Where the symbols take the points:
* | o e y
J304 | J515 J857 J707
J843 | J247 J704 J721
J780 | J659 J450 J678
J105 | J441 J759 J442
J689 | J450 J671 J730
J626 | J953 J843 J93
J856 | J293 J63 J336
J519 | J707 J420 J973
J805 | J263 J557 J870
J342 | J517 J380 J662
J707 | J912 J416 J839
J555 | J370 J76 J902
J441 | J75 J206 J667
J373 | J701 J535 J598
J111 | J217 J495 J684
J559 | J662 J544 J271
J953 | J470 J247 J143
J76 | J908 J94 J78
J143 | J400 J952 J289
J671 | J348 J59 J659
J409 | J802 J701 J581
J380 | J875 J718 J40
J890 | J459 J336 J986
J53 | J129 J890 J343
J617 | J582 J605 J580
J442 | J667 J644 J689
J387 | J721 J953 J161
J266 | J775 J97 J908
J206 | J925 J105 J251
J784 | J278 J929 J573
J434 | J78 J370 J158
J989 | J665 J400 J725
J648 | J598 J409 J704
J563 | J725 J289 J970
J912 | J973 J948 J718
J345 | J380 J839 J544
J895 | J343 J793 J217
J517 | J559 J875 J878
J291 | J105 J271 J75
J875 | J544 J342 J811
J370 | J675 J908 J378
J718 | J342 J345 J559
J378 | J570 J352 J577
J573 | J409 J373 J471
J667 | J59 J251 J450
J89 | J186 J678 J805
J775 | J76 J970 J434
J665 | J563 J270 J97
J317 | J784 J368 J535
J804 | J580 J381 J669
J416 | J948 J519 J664
J725 | J97 J670 J94
J93 | J143 J721 J270
J27 | J291 J878 J441
J161 | J989 J143 J563
J381 | J64 J582 J18
J247 | J387 J626 J952
J632 | J857 J501 J420
J973 | J839 J705 J342
J598 | J469 J802 J626
J348 | J780 J689 J236
J515 | J519 J950 J912
J243 | J373 J278 J648
J670 | J549 J563 J775
J535 | J573 J243 J802
J501 | J577 J360 J515
J701 | J648 J573 J469
J570 | J501 J158 J304
J673 | J18 J580 J856
J186 | J389 J637 J263
J620 | J89 J236 J389
J577 | J304 J632 J519
J97 | J970 J549 J555
J664 | J345 J973 J875
J637 | J125 J89 J252
J293 | J748 J575 J53
J759 | J206 J291 J644
J684 | J586 J54 J784
J549 | J266 J725 J76
J971 | J368 J684 J308
J130 | J684 J914 J317
J522 | J669 J673 J575
J925 | J644 J441 J46
J469 | J704 J471 J953
J914 | J54 J217 J368
J360 | J632 J570 J950
J336 | J53 J425 J895
J425 | J890 J748 J793
J793 | J986 J129 J694
J308 | J243 J784 J701
J343 | J111 J986 J130
J857 | J950 J577 J416
J236 | J678 J730 J125
J544 | J40 J517 J27
J495 | J694 J343 J54
J40 | J811 J559 J291
J802 | J471 J648 J843
J669 | J63 J18 J538
J870 | J381 J617 J673
J251 | J46 J442 J348
J420 | J416 J515 J705
J659 | J236 J797 J637
J278 | J535 J308 J409
J471 | J581 J598 J247
J678 | J637 J620 J557
J908 | J434 J555 J352
J644 | J251 J75 J671
J797 | J730 J780 J89
J400 | J270 J161 J670
J662 | J878 J40 J759
J748 | J336 J538 J129
J125 | J557 J186 J828
J582 | J804 J870 J522
J828 | J617 J263 J804
J839 | J718 J664 J517
J54 | J971 J130 J929
J46 | J671 J667 J780
J94 | J555 J775 J675
J263 | J605 J252 J381
J538 | J425 J293 J459
J63 | J575 J983 J425
J948 | J705 J707 J345
J18 | J983 J522 J293
J459 | J793 J53 J495
J605 | J870 J828 J64
J970 | J94 J266 J370
J586 | J317 J971 J278
J721 | J952 J470 J989
J902 | J378 J78 J501
J983 | J856 J669 J748
J271 | J759 J27 J925
J704 | J626 J581 J470
J878 | J271 J811 J206
J158 | J360 J378 J857
J450 | J797 J348 J620
J811 | J27 J662 J105
J705 | J664 J912 J380
J75 | J442 J925 J59
J217 | J130 J694 J586
J986 | J495 J895 J914
J270 | J289 J989 J549
J575 | J538 J856 J890
J352 | J158 J902 J632
J694 | J914 J111 J971
J59 | J689 J46 J797
J581 | J843 J469 J387
J64 | J673 J804 J983
J129 | J895 J459 J111
J389 | J805 J125 J605
J368 | J929 J586 J243
J952 | J161 J93 J665
J580 | J522 J64 J63
J730 | J620 J659 J186
J252 | J828 J805 J582
J950 | J420 J304 J948
J557 | J252 J389 J617
J470 | J93 J387 J400
J929 | J308 J317 J373
J675 | J902 J434 J570
J289 | J670 J665 J266
J78 | J352 J675 J360

The rows follow the links: the fewer symbols apart two points are, the more alike their rows tend to be.

Each row is also shifted at random along 9 hidden directions that mean nothing.

Some points, each with a row of numbers:
J270: (-1324, 176, -75, -101, 131, -85, 71, 328, -265, -30, 75, 159, 55, 252, 18, 146, -28, 126, -293, -303, -203, 13, 638, -372, 72, -219, 221, -154, 19, -136, -142, 354, -225, 270, 155, -296, 115, -210, -634, 59, -78, 272, 255, 66, 124, -349, -197, 185, 203, -2, 20, 37, 193, 387, -380)
J46: (211, -93, 54, -93, -79, -246, 5, -59, 174, 3, -61, -47, -176, 8, 16, -180, 78, -240, 113, 23, 12, -21, -210, 151, -40, -32, -90, 131, 0, -40, 60, -109, 208, -175, -65, 234, -32, -30, 366, 105, -200, -187, -53, -164, -21, 12, 48, -51, -339, 183, -10, 39, 320, 29, 347)
J434: (1044, -134, 326, -145, -464, -213, -71, -21, 190, -282, 162, 10, 65, 382, 197, 41, -68, 265, 44, -96, 51, 49, -309, -170, 111, -79, 3, 223, -71, 110, 32, -127, -161, 307, 260, 89, -21, 56, 109, -101, -231, 104, -277, 376, -138, -290, 82, -126, 247, -122, -263, 134, 134, 328, 30)
J559: (456, -177, 220, 0, -21, -199, -242, -454, 183, -255, 47, -232, -20, 255, -202, -202, 392, -20, 151, -62, 187, 142, -370, -123, 289, -13, 49, 254, -141, -136, 209, -263, 13, 294, 343, 162, -51, -65, 239, 100, -307, 84, -285, 187, 5, 124, 24, -302, -34, -8, -192, 191, 186, 83, 55)
J63: (29, -92, -128, -225, 456, -487, -183, 29, -420, -821, 186, 204, -204, -157, 132, 55, -810, -19, 71, 102, 93, 128, 54, -108, 1015, 149, -23, -119, 116, -82, 322, 107, 81, 431, 285, 57, 34, 48, 65, 170, -28, 222, 328, 101, -241, -101, 267, 166, 420, 314, 330, 23, -423, -29, 43)
J368: (506, 110, -35, 258, -89, 143, -351, -156, -4, 166, -10, 67, 75, -260, 31, 202, 326, -183, 93, 36, 229, 27, 13, 148, -42, -1, -115, -125, -103, 104, -16, -127, -87, 37, 149, 108, 9, 54, 195, -17, 49, -26, 18, -150, 145, 94, -368, 102, -57, -211, 90, -19, -100, -275, 79)
J293: (-282, -105, -35, -44, 94, -433, -312, -295, -178, -668, 199, 7, -159, -78, -62, 15, 321, -398, 197, 52, 520, 209, -354, 68, 744, 225, -234, 274, -150, -201, 323, -265, 84, 370, 696, 443, 22, 10, 753, 86, -311, -127, 208, 26, -120, 21, 26, 80, -197, 127, 245, 104, -111, -231, 71)
J469: (-237, -197, -637, 296, 147, -357, 156, 161, -345, -655, 11, 357, -83, -457, 70, 225, -178, -511, -34, 59, -2, 512, 679, 357, 508, 567, -70, -458, 167, -250, 116, 275, 11, 579, 345, -28, 140, -7, 2, -201, 82, -496, -25, -159, 183, -260, 116, 226, -261, 217, 182, 0, -205, -128, -402)
J271: (-881, -340, 469, 260, -100, 406, -257, -142, 285, 374, -147, -451, 11, -463, -216, -152, 474, 403, -52, -428, -151, -426, -117, -33, -158, -25, -158, -157, -185, 418, 34, -492, 203, -360, -929, -74, -380, -1068, -656, 205, 19, 178, 74, 136, 6, 258, -327, -227, 120, -41, 53, -223, -587, -13, 584)
J161: (446, 143, 253, 54, -315, 59, -78, -24, -2, 318, 48, 112, 127, 177, -141, 78, 888, -106, -100, -239, 218, 189, 248, -24, -295, -277, 25, 15, -267, -49, -162, -98, -255, 154, 363, -25, 83, -200, 102, 2, -254, -19, -72, 28, 241, -158, -442, -34, -343, -191, -162, 136, 569, 151, -235)
J670: (-326, 375, -458, 143, 285, 467, 254, -40, 208, 310, 52, -524, 96, 518, -260, -7, 553, -129, -331, 227, -68, 282, -36, 171, -1031, 228, 63, 673, 124, -323, -293, 32, -232, -378, 134, 29, 76, 549, 585, -323, 428, -350, -208, -272, 233, 364, 159, -274, -506, -159, -447, 240, 528, -109, -383)
J247: (-581, -49, 378, 156, 108, -173, -606, 120, 12, 159, 162, 58, -6, -315, 318, 185, 415, 10, -139, 33, 22, -288, -305, 35, -63, -77, -9, 252, -163, 210, -333, -164, -34, -283, -19, 231, -157, -602, 571, -236, 160, -134, 146, -335, 166, 195, -112, 21, -287, 239, 87, 90, 92, -215, 635)
J973: (95, -180, -294, 31, 161, 103, 165, -245, 54, 30, -127, 73, -6, -5, -33, -92, -412, -75, -5, 543, -199, 164, -426, 70, -168, 200, 224, 146, 193, -113, -81, 165, 51, -84, 110, -80, 6, 753, 111, -176, 238, -101, -360, -58, 48, 330, 532, -184, 199, -128, -299, 172, -338, -153, -207)
J586: (617, 301, -100, 135, -419, 140, 13, 49, -19, 501, -96, 331, -132, -406, 1, 269, 117, -186, 100, 20, 159, 185, 271, 396, -383, -96, -73, -230, -64, 120, -115, -96, -104, -268, -111, 111, 80, 153, 309, -92, 207, -277, 103, -218, 196, -22, -367, 110, -348, -137, 76, -112, 126, -210, 65)
J582: (-384, 263, -284, -198, -192, -174, 604, 137, 109, -323, 80, -237, -193, 329, -123, -66, -379, 172, 151, -208, -23, 31, 28, -100, 121, 186, 157, 365, 177, -339, 210, 116, 82, -97, -187, 29, 99, 9, 143, -165, 156, -280, 309, 114, -332, -167, 437, -14, -309, 290, 164, -305, 112, 76, -231)
J632: (-90, -229, -27, 117, 593, -49, -310, -99, -7, -317, 80, -216, 38, 10, 137, -88, -341, 156, -79, 278, -194, -30, -484, 3, 178, 403, -95, 233, 101, 145, -18, -115, -12, 6, 32, 248, -126, 53, 191, -115, 285, 95, -365, 174, 85, 416, 220, -173, 385, 111, -112, 315, -401, -55, 256)
J659: (-614, 79, -122, -189, 311, 36, -2, -67, -113, 117, -116, -18, -5, 313, -47, -117, -345, 53, 33, 6, -197, -352, -123, -467, 169, -239, 212, 31, 102, -140, 40, 309, 90, -57, 36, -65, 52, 327, -594, 238, -98, 457, 183, 19, -67, 80, 10, 142, 477, -105, 117, -38, -213, 158, -85)
J989: (-111, 82, -71, 45, -262, 272, 160, -117, 64, 118, 87, -70, 6, 101, -150, 131, 225, 177, -106, 93, 62, 203, -338, -3, -341, 141, 38, 435, -69, 12, -97, -197, -233, -94, 161, 28, -1, 300, 225, -209, 214, -96, -39, 253, 14, 122, 105, -147, 84, -316, -260, 91, -363, -27, -336)
J263: (100, -241, 321, -194, 146, -577, -369, -102, -145, -649, 129, 358, -42, -335, 363, -73, -767, -38, 362, 323, 270, -47, -362, 59, 1027, -20, -148, -257, -23, 197, 325, -65, 222, 360, 279, 94, -15, 33, 448, 184, -272, 226, -4, 84, -327, -94, 220, 181, 364, 295, 306, -21, -194, -270, 389)
J266: (-519, -20, 106, -118, -56, 103, -195, -29, 85, -46, 125, -52, 123, 323, 220, 95, -84, 145, -159, 271, 21, -87, -447, -153, -244, -100, 60, 386, 25, 75, -197, 23, -145, -23, 268, -29, -29, 455, 268, -178, 19, 143, -120, 6, -104, 22, 249, -54, 311, -237, -301, 176, -39, 1, -21)
J704: (333, 160, 36, 15, 161, 308, -76, 59, 66, 182, 145, -308, 256, 425, 96, 63, 388, 125, -225, 166, 24, -205, -323, -177, -504, -30, 120, 511, 13, -79, -340, 105, -160, -216, 161, -17, -8, 185, 321, -345, 250, -56, -38, -159, -13, 226, 226, -103, -116, -113, -176, 82, 216, -106, -113)
J843: (292, -55, -165, 337, 131, -341, 66, 269, 40, -540, 205, -163, 16, -156, 44, 76, 385, -92, -104, -366, -88, 215, 487, 141, 272, 455, -99, 3, -1, -152, 52, -35, -63, 337, -16, -3, -4, -877, 154, -167, 75, -422, 14, -16, 127, -221, -94, 17, -565, 429, 119, -38, 240, 62, -28)
J342: (-111, -122, 173, -38, -16, -265, -53, -37, 78, -3, -51, 99, -166, -131, -2, -78, -263, 168, 29, -100, -219, 15, 30, -78, 186, -105, 199, -89, 2, 33, 24, -7, 36, 4, -227, -80, -68, -328, -170, 63, -3, 69, -70, 49, 66, -5, 60, -140, 36, 232, -56, 31, 42, 171, 234)
J470: (1234, -130, -19, 81, -204, 206, -3, -56, -163, 181, -19, 427, -1, -475, 76, 234, -281, 60, -76, 382, -7, 263, -140, 239, -139, 93, 49, -154, -11, 241, -144, -72, -152, -28, 24, -122, -26, 402, 66, -167, 309, -71, -143, 67, 84, 138, 153, -47, 289, -267, -171, 106, -627, -187, -159)
J759: (-192, 175, 195, -331, 354, -247, 141, 266, 64, -119, 77, -296, -145, 405, -20, -280, -240, 190, -100, -199, -156, 17, 261, -4, -89, -135, -32, 130, 99, -68, 35, -3, 63, -193, -296, 67, -18, -359, 221, 133, -26, 40, 2, -45, -65, -61, 99, -175, -288, 503, -35, 95, 881, 323, 303)
J793: (-706, -21, -325, 157, 478, 91, -236, -125, -62, -328, 102, -290, 188, 95, -10, 10, 420, -392, -102, 136, 152, -122, -113, -127, 168, 145, -109, 219, 5, -247, 73, 118, 67, 216, 419, -56, 29, 167, 132, 123, -147, 74, 211, -289, -49, 82, -23, 205, -19, -115, 105, -4, -145, -282, -178)
J441: (288, -176, 135, -264, -422, -347, 151, -71, -54, -74, -124, 391, -245, -146, -53, -128, -61, -382, 197, 85, 258, 364, 107, 389, 117, -134, -190, -312, -57, -3, 176, -139, 167, 97, 188, 199, 61, 237, 383, 149, -439, -233, -154, -37, -34, -260, 21, -20, -312, 99, -30, 89, 451, 67, 114)
J387: (235, 258, -120, 122, 590, 324, -129, 232, -60, 397, 66, -237, 181, 199, 28, 74, 266, 101, -421, 58, -301, -157, 264, -133, -599, -87, 234, 182, 100, -88, -435, 282, -189, -304, -147, -212, 0, -94, -89, -185, 441, 62, 36, -388, 276, 290, -22, -81, -143, 64, -145, 132, 347, 11, -37)
J308: (65, 255, -298, 265, 222, -127, 48, 64, 64, -549, 215, -474, 122, 393, -137, 39, 524, -54, 29, -447, 155, 189, 396, -61, 276, 401, -146, 215, -17, -326, 210, -31, -163, 442, 302, 150, 120, -449, 151, -87, -9, -186, 29, 156, 49, -158, -274, 26, -394, 164, 150, -46, 400, 78, -310)
J580: (361, -291, -345, 270, 342, 429, -308, -490, -154, -47, -175, -165, 158, -312, -190, 32, 95, -240, 35, 277, 117, -134, -122, -90, 254, 132, 86, -249, 67, -104, 119, 132, 184, 207, 61, -214, -82, 382, -520, 96, 48, 189, 41, -250, -25, 353, 130, 4, 417, -353, 70, -116, -874, -412, -181)
J143: (-389, 222, 223, -118, -566, -204, 361, 478, -104, 284, 59, 449, -218, -223, 26, 236, -69, 310, -115, -469, -168, 164, 574, 27, -142, -203, 94, -206, -116, 153, -144, -55, -226, -133, -325, -109, 48, -639, -236, -70, 98, -140, 310, 225, 111, -436, -277, 96, -231, 167, 82, -127, 181, 364, -55)
J130: (-564, 37, -70, -19, -919, -254, 67, 78, -127, 188, -90, 807, -340, -713, 200, 429, -330, -236, 254, -2, 201, 133, 38, 254, 189, -120, -26, -321, -94, 197, 44, -86, 3, -59, 25, 134, 72, 195, 121, -49, -69, -264, 408, -27, -40, -378, -181, 365, -20, -178, 257, -270, -548, -170, 61)
J705: (431, -158, 460, -181, 39, -225, -165, 26, 98, 138, 18, 244, 24, -68, 296, -141, -414, 187, 42, 364, -128, -102, -458, 50, -16, -196, 92, 32, -11, 253, -162, -39, 46, -194, -66, -15, -72, 69, 366, -42, 15, 111, -314, -1, -39, 133, 258, -138, 147, 179, -166, 194, 197, -24, 399)
J278: (-560, -21, 28, 345, 166, 17, -406, 32, -82, -217, 87, -138, 181, -208, 63, 154, 418, -2, 13, -335, 139, -149, 318, -74, 375, 148, -186, -248, -127, 89, 74, -75, -53, 318, 24, 42, -49, -648, -268, 25, -54, 96, 131, 31, 94, -76, -468, 173, 46, 25, 293, -114, -179, -107, 81)
J450: (855, -389, -209, 202, -120, -114, -5, -363, 27, -230, -183, 146, -93, -476, -155, -92, -61, -322, 257, 46, 19, 160, -93, 148, 479, 253, -128, -362, -19, 1, 355, -126, 209, 323, 48, 21, -35, 97, -328, 298, -258, -20, -164, 133, 24, 1, -103, 45, 183, -143, 71, -35, -644, -87, -40)
J495: (668, 186, 105, -145, 312, 7, -192, 245, -37, 10, 159, 75, 134, -10, 341, 61, -394, 58, -100, 247, -54, -198, -20, -33, -33, -229, -33, 7, 62, 159, -104, 158, -24, -121, -19, -229, 27, 153, 223, 133, 72, 268, 181, -254, -143, -60, 21, 203, 189, 66, 41, -17, 154, -134, 185)
J890: (198, 196, 122, -268, -1064, -112, 693, 216, -108, 167, -46, 498, -182, -146, -219, 93, 349, -197, 204, -419, 408, 340, 489, 246, -31, -219, -202, -302, -231, -38, 197, -182, -29, 80, 98, 19, 194, -115, 34, 132, -439, -324, 377, 274, -158, -660, -329, 245, -515, -116, 215, -311, 286, 177, -411)
J570: (-622, -181, 112, 10, -90, -424, -298, 144, -282, 61, -135, 597, -202, -375, 200, 134, -190, -190, 3, -90, -94, 98, 398, 116, 291, -119, -34, -570, -46, 164, -94, 82, -5, 168, 76, 219, 19, -222, -232, 28, -164, -3, -95, -46, 319, -189, -328, 141, 62, 153, 127, 172, 105, 205, 300)
J54: (-281, 380, 42, 72, -271, -222, 71, 334, 226, 14, 181, -139, -154, -7, 108, 158, 156, 159, 32, -467, -54, -124, 197, -3, -78, -6, -41, 266, -58, 1, -8, -125, -93, -224, -303, 127, 16, -694, 284, -64, 129, -222, 392, -28, -23, -258, -296, 136, -489, 286, 212, -232, 346, 87, 258)
J289: (499, 18, 149, 2, -185, -152, 69, 230, -65, -26, 91, 375, -98, -384, 103, 121, -234, 75, -78, 45, -13, 425, 326, 380, -53, 39, -137, -275, -47, 263, -23, -180, -169, 59, -79, -95, 17, -179, 294, -15, 109, -139, -130, 119, 110, -198, -119, -20, -85, 118, -106, 124, 141, 45, 42)

Start here and follow the symbols in turn, left to right. Where do you end up?
Answers are names.
(-525, 49, -10, -55, 19, -418, -12, 320, 172, -437, 228, -168, -148, 278, 288, 76, -354, 253, -130, -198, -295, 2, 9, -94, 74, 159, 57, 375, 125, -16, -51, 25, -99, 42, -106, 130, -34, -342, 233, -203, 132, -124, -6, 77, -41, -228, 210, -64, -89, 356, -106, 81, 294, 311, 253)
y y o e y o y o -> J718
(-323, 187, -310, 270, 834, 306, -41, -262, 268, -222, 44, -1022, 410, 769, -350, -372, 846, -144, -25, -159, 48, -266, -7, -353, -44, 197, 21, 442, 54, -527, 139, 179, 100, 158, 184, -97, 43, -157, -98, 122, -99, 130, -110, -188, -6, 333, -70, -111, -309, 58, 16, -48, 547, -131, -302)
y e y y o e -> J856
(-870, -161, 436, -57, 443, 60, -533, -141, 31, 237, -16, -118, 350, 423, 198, -195, 383, 5, -112, 253, -35, -504, -510, -399, -90, -365, 129, 187, -96, 41, -310, 173, 32, -44, 333, -6, -68, 77, -27, 20, -270, 427, -274, -178, 84, 284, 5, -37, 275, -83, -141, 268, 342, -15, 238)
e e e e y y o e e -> J345
(-83, -62, -278, 359, -497, 166, 342, -121, 85, -451, 76, -280, 164, 64, -280, 123, 662, -31, 162, -429, 315, 230, 155, 26, 241, 530, -226, 48, -117, -165, 297, -215, -109, 516, 230, 82, 67, -271, -226, -187, -113, -325, -16, 487, -99, -268, -174, 51, -179, -273, 122, -248, -435, -24, -619)
y o o o y y o -> J289
(-214, -368, -36, 210, -444, -171, -199, -299, -40, -436, 15, 262, 152, -95, -38, 131, 611, -439, 75, -38, 369, 374, 102, 50, 406, 79, -137, -260, -209, -102, 176, -95, -93, 821, 794, -57, 75, 160, -66, 73, -616, -41, -250, 151, 75, -382, -237, 100, 80, -389, -155, 148, -120, 1, -426)
e o o y o y e o -> J360
(-494, -111, 119, -120, 7, -237, -162, -148, -212, 0, -184, 180, 15, 218, -244, -156, 527, -382, 16, -333, 185, 127, 704, -162, 301, -435, 57, -568, -135, -256, 126, 197, 66, 529, 395, -93, 116, -159, -553, 353, -713, 250, -67, -130, 200, -318, -435, 48, -118, -8, 36, 111, 743, 334, -167)
y o o o y o y -> J89
(-940, -48, 179, -428, 89, -102, -27, -68, -124, -162, -15, -100, 85, 701, -48, -204, 4, 13, -38, -121, 82, -222, -5, -501, 218, -428, 126, 41, -2, -221, 62, 251, 54, 268, 376, -60, 70, 261, -426, 211, -544, 463, 66, 90, -199, -220, 89, 25, 341, -95, -48, 80, 399, 362, -171)
o o e e o o o e o -> J46
(-183, 144, -504, 154, -407, -48, 185, -273, -177, -391, -7, 54, 127, 443, -305, 196, 689, -465, 191, -294, 471, 366, 389, -184, 356, 136, -1, -50, -109, -528, 266, 183, -183, 809, 965, 108, 311, 477, -227, -57, -451, -130, 42, 213, 50, -405, -311, 226, -114, -444, 88, -52, 95, 95, -931)
y y e o y o y -> J400
(-78, -183, -362, -37, 351, 44, -422, -195, -395, 70, -192, 427, 56, 94, 181, 170, -443, -332, -158, 528, -113, 64, 45, -140, 30, -161, 236, -323, 189, -81, -230, 488, -81, 283, 568, -35, 94, 1088, -387, -64, -28, 302, -291, -294, 268, 146, 135, 91, 670, -373, -224, 380, -228, 25, -193)
e y o e y y e e -> J707
(376, 52, -95, -237, 677, -186, -242, -180, -264, -200, -26, 221, 33, 109, 122, -158, -757, -159, 161, 555, 64, 8, -262, -68, 474, -112, 27, -130, 136, -49, 142, 243, 97, 137, 410, 46, 122, 782, 204, 254, -38, 422, -136, -73, -79, 243, 175, 107, 504, 52, 103, 225, 10, -175, 20)
o e o y y o o -> J522
(-516, -124, -243, 279, 377, 135, -254, -76, 280, -310, 154, -591, 112, 237, 102, 34, 126, 113, -244, 79, -241, -120, -330, -102, -215, 372, 27, 540, 139, -60, -124, -30, -62, -3, -60, 10, -141, -44, 138, -225, 265, -53, -178, -99, 33, 239, 253, -186, 90, -19, -288, 143, -202, -52, 116)
e e o y o o -> J158
(-89, -39, 75, 146, 847, 231, -810, -37, -178, 112, 25, -89, 423, -68, 261, 9, 376, -349, -236, 298, 55, -473, 106, -208, 58, -365, -53, -265, -45, 57, -204, 328, 74, 130, 279, -347, -43, 65, -195, 336, -224, 550, 127, -646, 111, 167, -316, 288, 294, -149, 101, 104, 146, -330, 214)
y e e y y y y y -> J953
(-488, 180, -48, 37, 535, 44, -21, 62, 81, 114, -20, -232, -56, -174, 26, -171, -344, 50, 82, 187, -106, -165, -112, 197, -78, 114, -77, 64, 131, 54, 16, -30, 186, -459, -446, 72, -50, -128, 371, 39, 349, -53, 55, -242, -26, 362, 92, -32, -184, 355, 192, -85, 117, -315, 385)
y y o y e y e e -> J748
(-418, 63, -205, -108, 101, -343, 58, 159, -188, -423, 144, 242, -162, -242, 149, 81, -278, -319, 41, 164, 160, 211, 57, 228, 358, 159, -198, 12, 41, -67, 151, 11, 62, 98, 263, 91, 88, 122, 530, 81, -62, -175, 287, -132, -131, -192, 102, 263, -181, 210, 215, -19, -18, -188, -3)
e o y y e e e e o -> J54
(68, -126, -37, 215, 578, -242, -637, -41, -81, -125, -7, -58, 57, 81, 157, 0, 286, -303, -159, 22, -110, 15, 258, 0, 87, 4, -5, -157, 16, -60, -162, 141, -28, 249, 289, 174, -27, -180, 54, 18, -93, 68, -322, -340, 407, 134, -276, -34, -89, 181, -86, 359, 528, 97, 337)
y o y o y y e y y o -> J925
